Each row of numbers belongs to one of the things below and depends on some of the facts about them. Some rows are named. Which thing is each other row?

Some facts about the things:
(bapatron, ρ, stomil); (bepur, ρ, stegrustar); (bokal, ρ, studiskis); (brabrimu, ρ, ratufek); (brasol, ρ, stopel); (brebra, ρ, zagebu)
(briskovor, ρ, dadres); (broler, ρ, brabrimu); (brubra, ρ, ratufek); (dadres, ρ, nuva); (dapi, ρ, klabul); (dipos, ρ, fetrin)
(dreko, ρ, ratufek); (drepom, ρ, zodoter); (droke, ρ, stomil); (fazi, ρ, stopel); (fetrin, ρ, ratufek); (fitror, ρ, stobrun)
(flanes, ρ, klatis); (fligren, ρ, zagebu); (flofak, ρ, zodoter); (fluklel, ρ, stomil); (gelo, ρ, nuva); (gesum, ρ, griplo)
(grakes, ρ, zodoter); (gritridris, ρ, klopluril); (gruflo, ρ, stegrustar); (gubril, ρ, rasam); (guplak, ρ, festuflel); (kabas, ρ, sukikik)
(kabun, ρ, rasam); (katram, ρ, studiskis); (kebru, ρ, merim); (kibevi, ρ, ratufek); (kiske, ρ, flanes); (klafus, ρ, klatis)
(klofun, ρ, ratufek); (klopluril, ρ, stopel); (klufo, ρ, rasam); (lada, ρ, dadres); (lizeklik, ρ, nuva); (lubrek, ρ, stobrun)
(mamis, ρ, klabul); (merim, ρ, flegrem); (mider, ρ, merim); (mutren, ρ, flegrem); (nadri, ρ, brubra); (nakes, ρ, bapatron)
(niku, ρ, studiskis); (nilo, ρ, bapatron); (nitrer, ρ, rasam); (nomik, ρ, stivonun); (pavo, ρ, tomu); (pebil, ρ, fluklel)
(petil, ρ, nuva); (piban, ρ, sukikik); (pibri, ρ, fetrin); (platras, ρ, stobrun); (plega, ρ, rasam); (plete, ρ, stivonun)
(pletroklo, ρ, merim); (pliflokon, ρ, brabrimu); (plorepor, ρ, stegrustar); (rasam, ρ, klatis); (rino, ρ, bapatron); (selas, ρ, griplo)
(simogri, ρ, zagebu); (skagran, ρ, merim); (skistin, ρ, flegrem); (skudum, ρ, bapatron); (staskir, ρ, klabul); (stegrustar, ρ, ratufek)
(stirim, ρ, flegrem); (stisken, ρ, tomu); (stivonun, ρ, stomil); (stobreful, ρ, brabrimu); (stobrun, ρ, klatis); (stotege, ρ, merim)
(stozu, ρ, stomil); (studiskis, ρ, stomil); (studre, ρ, nuva); (stusteter, ρ, brubra); (sukikik, ρ, klabul); (susker, ρ, klabul)
(toditun, ρ, brubra); (tomu, ρ, stopel); (torer, ρ, sukikik); (triklifak, ρ, stegrustar); (troro, ρ, brabrimu); (trostar, ρ, stopel)
(trudi, ρ, nuva); (tugrok, ρ, klatis); (vapo, ρ, brubra); (veso, ρ, stomil); (visten, ρ, griplo); (zagebu, ρ, klatis)
(zanur, ρ, sukikik); (zodoter, ρ, flegrem); (zuflel, ρ, dadres); (zuklo, ρ, stegrustar); (bepur, β, d); (bokal, β, c)
(brasol, β, e); (brebra, β, b); (briskovor, β, d); (broler, β, b); (dapi, β, a); (dipos, β, a)
(dreko, β, b); (drepom, β, e); (droke, β, b); (fazi, β, b); (fitror, β, a); (fligren, β, c)
(flofak, β, d); (gelo, β, e); (gesum, β, d); (grakes, β, a); (gritridris, β, a); (gruflo, β, c)
(gubril, β, d); (guplak, β, a); (kabas, β, e); (kabun, β, e); (katram, β, a); (kebru, β, b)
(kibevi, β, a); (kiske, β, d); (klafus, β, d); (klofun, β, e); (klufo, β, b); (lada, β, a)
(lizeklik, β, a); (lubrek, β, b); (mamis, β, d); (mider, β, d); (mutren, β, d); (nadri, β, a)
(nakes, β, e); (niku, β, d); (nilo, β, b); (nitrer, β, c); (nomik, β, a); (pavo, β, b)
(pebil, β, c); (petil, β, b); (piban, β, c); (pibri, β, b); (platras, β, d); (plega, β, a)
(plete, β, d); (pletroklo, β, c); (pliflokon, β, c); (plorepor, β, a); (rino, β, d); (selas, β, c)
(simogri, β, e); (skagran, β, e); (skistin, β, a); (skudum, β, a); (staskir, β, e); (stirim, β, e)
(stisken, β, a); (stobreful, β, e); (stotege, β, a); (stozu, β, e); (studre, β, c); (stusteter, β, e)
(susker, β, b); (toditun, β, c); (torer, β, a); (triklifak, β, b); (troro, β, d); (trostar, β, a)
(trudi, β, d); (tugrok, β, b); (vapo, β, d); (veso, β, a); (visten, β, b); (zanur, β, d)
(zuflel, β, e); (zuklo, β, e)

Named rows:
0	-28	16	-16	-3	-55	-21	34	-31	14	40	18	-15	-10	1	-62	-23	-5	-8	37	12	-3	-22	-23	-15	42 : bepur
-9	20	21	6	18	0	17	1	1	3	17	-10	25	3	-20	20	12	-3	-4	-1	36	30	78	7	27	-20 : stomil
-2	9	9	25	-21	-32	-12	0	14	-9	-16	6	76	-27	-10	11	20	26	-2	-7	-7	-9	55	-8	5	3 : nakes
-11	-33	1	-6	12	-11	-3	-27	4	-27	-32	-9	-32	26	-2	10	8	0	0	5	-6	-4	3	-33	-19	69 : flofak
-9	-23	-11	42	-10	-21	-11	3	21	-4	-13	-16	31	-7	7	9	-36	23	11	-9	-33	12	-20	-34	-24	-27 : brasol
-3	-35	-30	2	-10	14	9	-71	3	-16	-28	5	-2	29	-2	-8	37	-32	24	-16	-2	2	-10	-20	-24	49 : kebru
23	-22	-20	16	-15	18	-7	-17	4	-6	8	-2	11	3	1	-27	13	-21	19	-22	-4	-12	-8	-5	7	-2 : visten
23	0	-2	23	-13	-1	-14	-24	15	-18	11	2	53	-16	-4	-41	42	-19	13	-22	11	-15	56	-3	25	3 : nilo
20	29	-2	28	-8	45	-25	-15	3	10	16	15	-1	3	7	-17	19	-13	33	-27	-18	-3	-34	23	34	17 : lubrek
-17	-12	2	33	33	4	16	3	17	5	23	-40	-14	19	-1	14	-50	-6	9	-2	7	58	6	-31	-4	-57 : klopluril
30	-28	-30	-3	-19	-28	7	-18	-7	17	19	19	-5	-13	-2	-56	-1	-25	15	-8	8	-10	-24	15	12	0 : dreko
-12	64	25	19	28	49	-2	14	-8	35	21	8	-26	22	-6	43	-6	7	19	-8	2	41	-16	35	42	-1 : rasam
29	-31	-32	-4	-18	-31	6	-20	-7	17	19	20	-7	-12	-3	-56	-3	-21	15	-6	8	-10	-23	15	15	1 : pibri
11	-1	26	10	9	-27	-24	13	13	-30	1	-10	16	-13	-4	-17	16	11	-11	-2	6	-18	63	-19	26	28 : niku
-17	2	-5	-20	7	9	15	-57	4	-30	-30	18	-20	10	19	19	17	-12	0	17	-15	-5	2	-16	-54	23 : grakes
2	0	2	24	20	0	-6	-16	31	-32	8	-16	-12	-10	36	-18	-39	-6	3	10	-31	10	-11	-38	-42	-52 : stisken
19	25	-5	28	-7	43	-24	-14	2	7	14	14	0	3	7	-20	19	-13	31	-25	-16	-5	-32	19	29	14 : tugrok
-7	8	1	-43	-9	39	17	25	-39	5	2	-25	14	64	-37	29	-40	-1	10	11	11	-14	22	-9	17	-53 : dadres
19	-76	3	8	-11	33	-7	74	6	-22	-1	-19	-36	-28	6	25	25	3	-31	-13	14	-22	-10	-15	-9	28 : zanur

Which thing is each row?
No name comes twice in this set of rows, the named rows included.
9	18	2	-38	-14	26	-3	1	-14	-28	-10	4	6	15	7	-1	-19	-3	2	19	-23	-47	3	-8	-23	-36 | lizeklik
-8	-46	-12	-9	-13	44	-1	52	13	0	-17	-38	2	-30	13	10	54	0	-50	-18	23	-10	-35	13	-25	-4 | piban
11	-30	-13	-5	-27	-29	-11	-4	-33	26	49	29	16	-12	1	-83	1	-36	14	14	18	4	-32	-8	-18	13 | triklifak
23	-18	-22	-13	-31	31	-10	-5	-17	-11	1	-8	26	29	-10	-31	-1	-20	25	-14	-10	-42	-7	-11	11	-20 | petil
0	-46	-11	19	-35	15	3	41	3	1	-17	0	24	-28	-4	40	16	21	-14	-15	-7	-9	-17	-5	-26	0 | staskir
16	-41	-1	-5	-16	53	13	42	6	-27	3	6	-25	-45	25	33	33	-12	-32	1	5	-21	-12	4	-45	-16 | torer
-8	39	10	30	-13	16	-22	11	2	19	-15	21	21	-7	1	35	-2	35	18	-13	-35	0	-36	17	12	18 | simogri
-35	-12	-6	-11	20	13	39	-43	-10	5	-17	-8	-22	43	-18	51	7	-14	5	6	23	47	17	-12	-19	25 | zodoter
-39	-3	-17	-24	13	-4	4	-57	13	-8	-54	-26	5	28	3	-1	43	-5	-19	-3	3	7	-23	-7	-40	46 | pletroklo
0	2	1	19	18	0	-5	-15	28	-31	6	-12	-12	-10	35	-14	-36	-5	2	8	-30	8	-9	-31	-40	-49 | gritridris
-17	67	13	6	16	30	-33	2	13	20	-15	-12	4	2	15	-9	27	16	-7	-13	-17	-1	-54	40	22	15 | nitrer

The same things again, as new rows of numbers:
Known rows:
4	-8	-5	-1	5	-5	-3	19	-1	51	-41	-39	12	11	-13	-5	12	-17	7	10	-21	-10	13	-30	-14	13 : kabas
-2	-13	-25	-8	0	-9	9	32	-16	32	-16	-58	16	9	-3	-1	24	-35	-8	5	-6	-12	13	-24	-16	8 : sukikik
4	-9	-24	-8	4	-6	9	27	-17	28	-14	-51	15	10	-5	-4	24	-32	-8	3	-8	-11	16	-19	-9	10 : klabul
18	-8	-11	-17	4	20	14	13	0	10	-30	-22	31	14	-17	-11	-3	10	0	6	-9	-21	26	6	15	11 : lada
37	14	-10	-14	23	-19	2	28	-10	6	-21	-16	11	6	-5	-9	19	-8	21	24	-23	-27	12	-10	-1	21 : triklifak
32	7	-15	-7	8	5	26	28	8	20	-13	-21	23	17	-4	-15	18	11	14	13	-18	-18	13	-8	7	23 : kibevi
11	4	-27	-5	18	-11	11	11	-14	29	0	-31	13	13	-6	-21	17	-42	-1	2	-23	-2	29	11	24	6 : stobrun
35	22	-21	-6	33	-2	-3	10	-16	6	-36	-24	21	17	-18	9	5	-24	0	19	-26	-14	16	-8	-5	31 : nilo
28	21	-32	-4	19	13	8	-2	-23	11	-12	-38	12	25	-21	-3	23	-31	-17	1	-15	4	18	-10	-4	33 : bapatron
24	11	-19	0	34	-12	13	2	9	35	-21	-27	14	-7	0	-19	1	-20	-8	15	-24	-2	17	12	12	-7 : nitrer
37	21	-23	-1	33	7	11	-7	0	20	-31	-33	12	2	-10	-4	7	-10	-21	14	-17	0	8	-5	-10	14 : bokal
26	-4	0	6	16	-2	-9	7	-8	46	-38	-18	3	12	-6	-8	16	-6	-4	-2	-22	-15	19	-20	19	26 : stirim
20	-5	-17	-8	8	12	19	22	2	22	-25	-29	31	17	-9	-6	4	1	0	7	-13	-17	20	-2	10	18 : gritridris
23	0	-18	-4	11	10	20	22	4	25	-23	-27	31	17	-8	-5	5	1	1	9	-17	-16	19	-3	11	20 : guplak
33	8	-14	-8	9	4	26	28	9	20	-12	-20	23	17	-4	-16	19	12	15	14	-18	-17	12	-8	7	23 : plorepor
21	3	-17	7	7	-20	11	7	13	22	-21	-20	20	-3	-20	-10	1	-36	8	10	-25	1	8	5	31	11 : gubril
34	12	-20	6	6	-2	8	-1	4	7	-30	-26	17	6	-30	5	7	-26	-5	8	-17	3	-2	-13	9	32 : niku
30	13	-25	0	17	19	21	12	1	20	-25	-29	33	25	-16	1	5	-4	-4	8	-21	-7	16	-5	3	32 : nomik
36	6	-10	-2	-4	-17	13	15	10	7	-17	-19	7	-3	-18	-12	21	-12	13	13	-14	-8	-5	-14	13	22 : vapo

Which thing is each row?
No name comes twice in this set of rows, the named rows included.
33	-8	-14	9	17	6	16	25	-1	33	-28	-21	27	14	7	4	10	7	-14	-3	-15	-24	18	-9	30	30 | stotege
8	-5	-4	-2	8	-3	-4	14	-2	48	-40	-34	10	12	-14	-8	12	-15	7	9	-22	-9	15	-25	-8	15 | staskir
36	18	-22	-1	32	6	11	-5	0	21	-30	-33	11	1	-9	-6	8	-10	-20	13	-16	-1	8	-5	-9	12 | pebil
19	3	-22	1	18	3	23	21	9	33	-17	-24	35	18	-6	-12	-1	-12	7	9	-27	-9	24	10	23	14 | fitror
26	7	-13	-11	25	-13	-4	21	-14	11	-34	-23	20	7	-9	2	5	-19	6	19	-21	-26	18	-5	4	18 | visten
12	-10	-14	-29	-1	12	-2	2	-25	-2	-17	-29	8	9	-21	-20	13	-12	-11	-3	1	-17	31	7	13	4 | dadres
31	-11	-17	5	17	-7	1	17	-27	28	-15	-28	3	9	11	0	31	-17	-29	-14	-7	-21	22	-13	34	29 | merim
14	-3	-17	-3	20	-9	12	18	6	36	-34	-48	16	-9	2	-3	7	-13	-14	17	-10	-11	4	-17	-21	-3 | piban
29	6	-15	-5	27	-3	10	3	3	25	-29	-31	10	-7	-2	-11	7	-5	-15	13	-13	-10	10	-3	-2	1 | selas
10	6	-28	-4	20	-13	11	10	-12	31	1	-29	15	13	-6	-23	15	-44	0	3	-25	-1	30	14	27	5 | rasam
13	-7	-19	-2	7	6	21	32	6	32	-28	-39	36	15	-6	1	4	-4	2	11	-15	-17	14	-13	-2	17 | dapi
16	-8	-14	3	-5	-15	8	19	9	19	-32	-36	20	-4	-19	4	8	-26	1	11	-11	-7	-3	-20	4	15 | mamis

Now the same things, written a new way:
Known rows:
49	-20	46	24	55	1	18	-20	-8	8	4	2	38	8	-9	-12	-12	6	-33	-31	30	-5	-2	-1	1	19	-32	-25	7	11	-35	-20 : stobreful
59	-17	39	19	41	8	28	5	-18	-37	15	-41	-18	-3	36	-25	-4	-11	20	-32	34	7	15	-5	7	17	-39	13	35	33	-20	-39 : skagran
3	-19	7	12	25	4	-12	16	-31	-38	12	-6	17	17	-8	16	15	-2	2	14	4	13	-19	-27	3	1	-18	4	0	-22	23	-15 : festuflel
-1	-9	23	9	7	4	-25	18	-47	31	12	-4	13	25	10	32	30	-16	17	49	5	22	-17	-52	-10	5	-16	10	-2	-9	15	-12 : zagebu
54	-49	22	31	27	17	10	-11	-1	-18	-12	-24	44	-6	13	-19	-25	33	45	-4	62	22	14	28	27	2	-81	16	-2	-13	-27	-8 : kabas
17	-18	-10	-1	29	0	-25	3	-18	-73	5	15	27	5	-16	25	21	-31	9	6	-11	-11	-22	-46	30	-4	-56	3	31	-41	5	-16 : klopluril
4	-20	5	10	23	4	-10	14	-29	-39	9	-5	18	17	-7	16	19	-3	0	13	4	12	-18	-28	2	2	-19	3	1	-23	19	-17 : griplo
-2	-9	24	9	7	3	-23	19	-47	30	11	-6	14	24	13	31	30	-17	16	48	5	22	-20	-51	-9	4	-13	10	-2	-11	13	-11 : stobrun
43	-11	-31	-4	-3	-22	-17	1	19	-46	-3	-7	23	-4	19	21	12	-10	12	14	16	-42	-1	-58	29	-13	-9	-37	22	-9	23	-7 : fazi
-17	-47	9	15	15	20	13	-22	20	20	12	1	29	-17	7	2	-8	3	-64	8	11	-28	-5	-1	-40	-5	-17	-11	35	-15	-6	-45 : dipos
6	-6	-4	26	4	17	29	7	3	-28	30	-4	-2	27	50	6	25	-2	-3	-32	8	-11	-47	31	28	0	-15	-3	29	20	-3	-33 : flofak
-4	-8	5	34	-22	1	-4	1	-8	45	13	22	26	35	41	32	42	-8	7	12	10	-2	-49	6	17	4	-18	-5	8	8	-19	-10 : kiske
8	-17	-18	50	-33	-11	-11	4	24	-16	-3	3	12	21	-2	24	38	18	-16	-21	-3	-5	-63	52	26	16	-16	7	-11	7	-17	-25 : niku
-12	-10	23	-23	39	42	-6	-24	-14	23	20	-2	4	47	-3	-2	9	7	-79	-23	13	-30	-14	34	50	-6	14	-62	10	-22	32	-31 : toditun
2	-13	15	20	43	12	-10	-2	-33	-15	21	11	36	16	-14	15	9	-1	-41	-8	3	8	-26	-22	-5	7	-7	-22	5	-18	27	-15 : ratufek
-35	-75	12	5	-3	0	15	1	9	-23	-7	-3	4	2	17	-9	15	6	-17	28	26	-20	19	-31	-52	-11	7	-4	18	-31	9	-34 : lizeklik
-9	-40	2	4	3	24	27	-1	14	-13	15	-35	-13	-20	42	-7	-6	-3	-22	16	11	-22	7	-8	-33	-8	-26	18	45	0	-3	-61 : skistin
14	-17	-4	27	-4	-10	-30	23	-16	-46	-7	-26	-3	6	-39	23	27	13	-12	9	-11	19	-34	1	5	21	-16	25	-25	-11	13	-28 : bapatron
-17	-44	18	8	-26	14	-1	-7	3	70	0	-17	7	-9	43	16	13	-13	-9	64	16	-14	5	-33	-47	-6	-26	16	26	-7	-22	-39 : plega

Name these rows:
No name comes twice in this set of rows, the named rows included.
6	-37	-8	14	24	33	-3	12	-21	-39	5	-17	48	12	4	8	-14	37	32	25	32	27	-15	16	24	-13	-59	15	-17	-43	21	-6 | sukikik
-44	-83	16	3	-2	-6	18	5	4	-27	-8	1	2	10	13	-13	23	9	-14	26	30	-16	23	-42	-59	-12	23	-8	13	-33	16	-31 | lada
59	-31	28	38	7	-21	-13	1	-1	-27	-21	-25	3	-9	-20	-6	8	11	5	-18	25	13	-1	9	7	31	-40	21	-7	17	-35	-26 | stozu
10	-7	9	5	32	17	7	23	-35	-52	25	-27	-9	14	15	6	10	-9	2	1	3	11	-17	-24	3	3	-14	10	15	-3	28	-33 | flegrem
-13	-61	6	40	0	15	-19	-42	9	27	11	11	29	-44	27	-4	6	-13	-61	-9	26	-8	6	-11	-47	-2	-20	-17	55	-10	29	-38 | plorepor
1	-33	-21	39	-8	30	14	-8	17	-9	8	7	54	23	38	11	3	40	22	-7	37	3	-45	65	46	-15	-55	-1	-4	-22	-8	-4 | zanur
-14	-54	1	5	-4	13	9	-6	20	0	1	-15	12	-17	18	2	1	1	-23	29	13	-21	4	-10	-33	-8	-28	10	28	-20	-6	-46 | guplak
8	-27	10	47	30	7	-40	-22	-42	-6	23	22	38	-13	-3	10	23	-17	-40	-27	19	27	-18	-27	-14	7	-8	-29	28	-13	62	-7 | stegrustar
2	-8	15	-27	24	47	4	-2	-24	-20	29	-45	-54	34	46	-15	17	-8	-26	-26	17	-18	4	30	52	-7	5	-24	35	1	47	-51 | pletroklo
-29	-45	22	-25	16	18	-16	-2	-26	-20	0	-3	-24	57	9	-13	40	5	-25	-8	30	-14	15	4	32	-12	39	-48	1	-36	53	-17 | studre

Now the same things, written a new way:
Some rows with their names:
-25	8	18	-11	10	-1	4	-8	-8	-7	4	25	26	13	8	-35	1	-1	-8	-2	-6	-7	7	7	44	-5	3 : susker
-12	-35	4	-15	-16	5	-17	20	-15	-2	15	-30	17	-17	-3	8	-5	-7	-30	2	9	-12	1	-10	-40	-4	19 : gubril
-28	18	-11	-14	-23	-16	12	-3	-9	-2	-23	13	20	45	38	-18	26	-9	-18	1	9	-13	-8	16	15	-8	-12 : kebru
3	9	8	2	0	7	-3	-3	-4	5	-3	-4	-14	-2	8	-8	-6	-9	12	-1	-7	2	10	-1	0	7	-9 : festuflel
23	10	5	6	19	-12	-10	-2	9	8	-16	5	-10	2	2	0	-10	7	10	-4	-10	-7	1	-3	-13	7	-12 : brabrimu
13	13	11	6	8	7	5	5	-7	-1	-9	-8	-5	-21	-2	2	0	-12	22	0	-8	-2	14	-5	-3	8	-4 : stopel
-11	-30	15	-14	-5	-4	-3	9	-22	-2	-4	-22	21	5	21	-21	-3	-2	-17	-5	-3	-5	-9	-13	0	-20	6 : lubrek
-6	-32	9	3	-20	15	-11	-2	-14	-6	0	-28	22	8	14	5	3	0	-6	-4	12	5	-11	-18	-30	-2	15 : plega
-23	12	-24	-10	-10	-5	9	-10	-6	-6	19	-4	-55	-11	-20	41	-18	17	31	3	-5	20	-15	2	12	-1	-4 : nakes
21	7	-5	-4	25	-21	-18	9	18	4	-5	15	13	-10	-21	15	-2	15	-17	0	-1	-21	-2	1	-27	2	-6 : vapo
16	-39	9	17	-4	30	2	-8	16	-1	4	-1	15	-1	-15	-34	17	-4	-14	-4	8	21	4	7	24	-8	-52 : lada
28	15	-7	6	33	-3	1	3	16	18	-4	0	-7	-4	18	-11	-6	3	3	-3	-7	10	15	-8	-5	6	16 : stegrustar
-15	-76	9	-10	-16	3	-4	7	-15	-2	-1	-29	10	-2	-10	22	-18	9	-19	-4	1	9	-5	-7	-18	10	26 : kabun
-21	11	-13	-10	-18	-2	-5	7	-1	-1	4	5	14	8	4	8	15	-11	-23	6	14	-15	7	14	-19	5	-2 : mutren
-5	-30	10	4	-17	16	-10	-3	-14	-5	-1	-25	21	9	13	5	3	-1	-5	-4	11	5	-9	-17	-27	0	14 : fitror
-25	7	8	-10	0	9	-10	1	0	-6	23	21	20	-9	-14	-8	-1	-6	-17	4	4	-13	18	11	7	12	14 : mamis
44	-5	0	17	21	-30	1	10	25	7	-15	14	-1	3	-20	2	-8	10	-11	1	-7	-20	-20	1	-9	-10	11 : pliflokon
-19	19	-12	6	-33	5	3	-15	0	-5	-18	9	19	47	28	8	30	-7	-4	2	21	-1	-7	9	-9	11	-2 : grakes
20	15	12	9	10	8	8	9	-9	-3	-13	-10	-2	-31	-6	7	3	-13	27	0	-9	-3	16	-7	-3	8	-2 : klopluril

Rows to name:
No name comes twice in this set of rows, the named rows included.
-30	15	-21	-13	-32	-7	-3	6	-1	0	-3	7	18	25	16	10	24	-13	-30	8	20	-19	3	20	-24	8	-1 | mider
-41	-33	20	-7	-1	11	1	-18	-1	-10	16	37	22	12	-26	-3	-19	10	-11	-1	-4	3	20	19	42	35	38 | kabas
-16	37	-9	-12	2	-11	8	-5	-11	-5	8	2	-22	-1	11	-8	1	4	21	0	-7	2	-12	-2	27	-25	-20 | droke
28	14	-11	-3	54	-18	10	7	19	15	-9	13	21	4	25	-28	5	14	-16	-5	-7	9	7	-10	22	-16	20 | triklifak
21	10	2	-3	38	-25	1	3	11	7	-19	15	17	9	8	-17	2	17	-7	-6	-10	-7	-6	-5	14	-15	-8 | pibri
11	-8	10	5	-1	14	-1	0	3	6	1	-5	-11	-7	1	-24	-4	-10	3	-1	-6	8	13	5	10	1	-28 | nuva
18	13	13	1	26	-5	22	17	-14	-14	-23	-1	30	-38	-12	-1	19	-8	18	-1	-9	-10	8	-10	22	-13	-4 | pavo
26	-30	-17	3	45	-11	10	4	26	16	-5	7	6	-2	-5	17	-10	25	-16	-3	-5	23	13	-4	6	14	40 | zuklo
12	-33	-2	1	21	-13	2	-1	13	4	-11	8	1	1	-21	25	-13	21	-8	-3	-7	10	0	3	3	16	9 | klofun
50	0	-16	18	40	-17	15	17	34	20	-2	8	2	-6	3	-11	-3	6	-23	2	-2	4	-1	-6	4	-13	49 | gruflo
26	12	-20	-2	45	-9	-4	16	26	17	10	7	15	-16	1	0	4	9	-28	2	3	1	17	-6	-16	-1	32 | bepur
29	8	0	15	23	-12	-11	-11	18	0	-20	15	16	14	-6	13	7	21	5	-6	2	-4	-13	-8	-16	6	-9 | nadri
8	-32	6	3	11	2	15	7	-5	-9	-12	-4	8	-27	-33	33	-2	6	8	0	-6	8	11	0	9	17	12 | brasol
3	-62	6	1	0	10	7	-1	8	0	2	-1	0	-8	-29	-1	-7	7	-16	-2	-4	20	8	13	25	9	-21 | gelo
-20	-29	-9	-6	-18	-5	9	-5	-1	-1	-12	5	4	22	-4	23	2	5	-12	1	4	5	0	15	3	20	6 | stirim

